Below are the code and all the weights of a small trained network. Each question names an input and a class and asks about switching units off, where a switched-off unit gives its printed mean instead of its output.

import numpy as np


def w(rows, s, z=0):
    codes = np.array(rows[::2]) - 128.0
    scale = np.full(codes.shape[1], s)
    scale[-1] = z or s
    return codes * scale


def f(y):
    return np.maximum(y, 0)


def log_softmax(a):
    a = a - a.max(-1, keepdims=True)
    return a - np.log(np.exp(a).sum(-1, keepdims=True))


def net(x, mask):
    res = np.array(x, float).reshape(1, 2) / 4 @ E
    y = f(res @ A[0][:, :-1].T + A[0][:, -1])
    res = res + np.where(mask, y, B[0][:, -1]) @ B[0][:, :-1]
    return log_softmax(res[-1] @ U[:, :-1].T + U[:, -1])


A, B = {}, {}
E = w([
[60,21,153,5,33],'x0',
[73,198,1,118,11],'x1',
],0.0089)
A[0] = w([
[126,69,160,150,216,130],'neuron 1',
[142,175,61,160,201,88],'neuron 2',
[113,106,133,119,116,91],'neuron 3',
[116,104,125,98,173,108],'neuron 4',
[104,20,151,37,51,94],'neuron 5',
[93,183,1,149,57,109],'neuron 6',
[110,98,132,90,115,70],'neuron 7',
[160,79,182,133,180,85],'neuron 8',
[156,164,33,105,72,83],'neuron 9',
[125,124,121,128,139,252],'neuron 10',
[170,179,122,151,156,105],'neuron 11',
[151,89,232,122,193,83],'neuron 12',
[123,160,95,167,190,100],'neuron 13',
[136,226,114,216,187,95],'neuron 14',
[139,151,137,156,132,96],'neuron 15',
],0.013,0.012)
B[0] = w([
[105,160,142,123,122,230],'neuron 1',
[119,79,129,133,136,185],'neuron 2',
[112,113,121,132,128,140],'neuron 3',
[99,131,118,135,113,151],'neuron 4',
[127,61,104,149,141,254],'neuron 5',
[87,170,161,119,128,246],'neuron 6',
[110,93,133,125,146,152],'neuron 7',
[88,146,146,128,117,207],'neuron 8',
[90,143,162,135,126,194],'neuron 9',
[253,209,95,101,116,235],'neuron 10',
[123,98,118,125,124,176],'neuron 11',
[78,154,155,125,125,241],'neuron 12',
[123,99,118,138,131,176],'neuron 13',
[125,74,106,134,131,226],'neuron 14',
[115,111,124,132,134,144],'neuron 15',
],0.05,0.014)
U = w([
[62,187,206,109,92,66],'0',
[137,24,92,132,122,55],'1',
[251,207,99,94,90,254],'2',
],0.012,0.0051)

Each question gives the input, the list of numbers given to net, and the class t.
The units are the neurons (one row each of A and B). Each row of codes is followed by its name. A weight is (code - 128) times the scale printed after its matrix; where a second scale follows, it is the last column's (A, B and U).
mask holds one flag per neuron, in row order. A switched-off neuron (its flag False) gives its mean, the last column of its row in B, instead of its output. The means were averaged over made-up inputs and are rounded, as every weight is.
A unit's drop is (log p(t) with every unit on - log p(t) with that unit switched off) / (log p(t) with every unit on - log p(t) with every unit switched off).
The circuit of an input: a set's keep is (log p(t) with only the set's units on - log p(t) with every unit switched off) / (log p(t) with every unit on - log p(t) with every unit switched off). Starting from the 12 units with the biggest drops (on a tie, the unit counted first), units are removed one at a time, each time the one whose removal leaves the highest keep (on an exact tie, the one counted first), for as long as the keep stays at least 0.8.
units of the circuit, in order: the units of the circuit, biggest drop first
top k neurons: the k neurons with the biggest drops, biggest first
drop of u: that unit's drop, to one decimal
input [8,7], class 1: units of the circuit, in order => neuron 5
input [-5,4], class 1: top 2 neurons => neuron 14; neuron 12
input [-3,-3], class 2: units of the circuit, in order => neuron 5; neuron 6; neuron 9
input [3,3], class 2: top 3 neurons => neuron 12; neuron 8; neuron 14
input [-1,3], class 2: top 3 neurons => neuron 12; neuron 8; neuron 1
input [-6,5], class 1: top 3 neurons => neuron 14; neuron 12; neuron 2
input [-7,-6], class 1: top 3 neurons => neuron 14; neuron 6; neuron 2
input [-2,-3], class 2: top 2 neurons => neuron 6; neuron 9
input [-5,-4], class 1: top 2 neurons => neuron 14; neuron 6
input [-2,1], class 2: drop of neuron 9 => 0.0
input [-1,-3], class 2: drop of neuron 6 => 0.4
input [3,2], class 2: drop of neuron 14 => 0.2
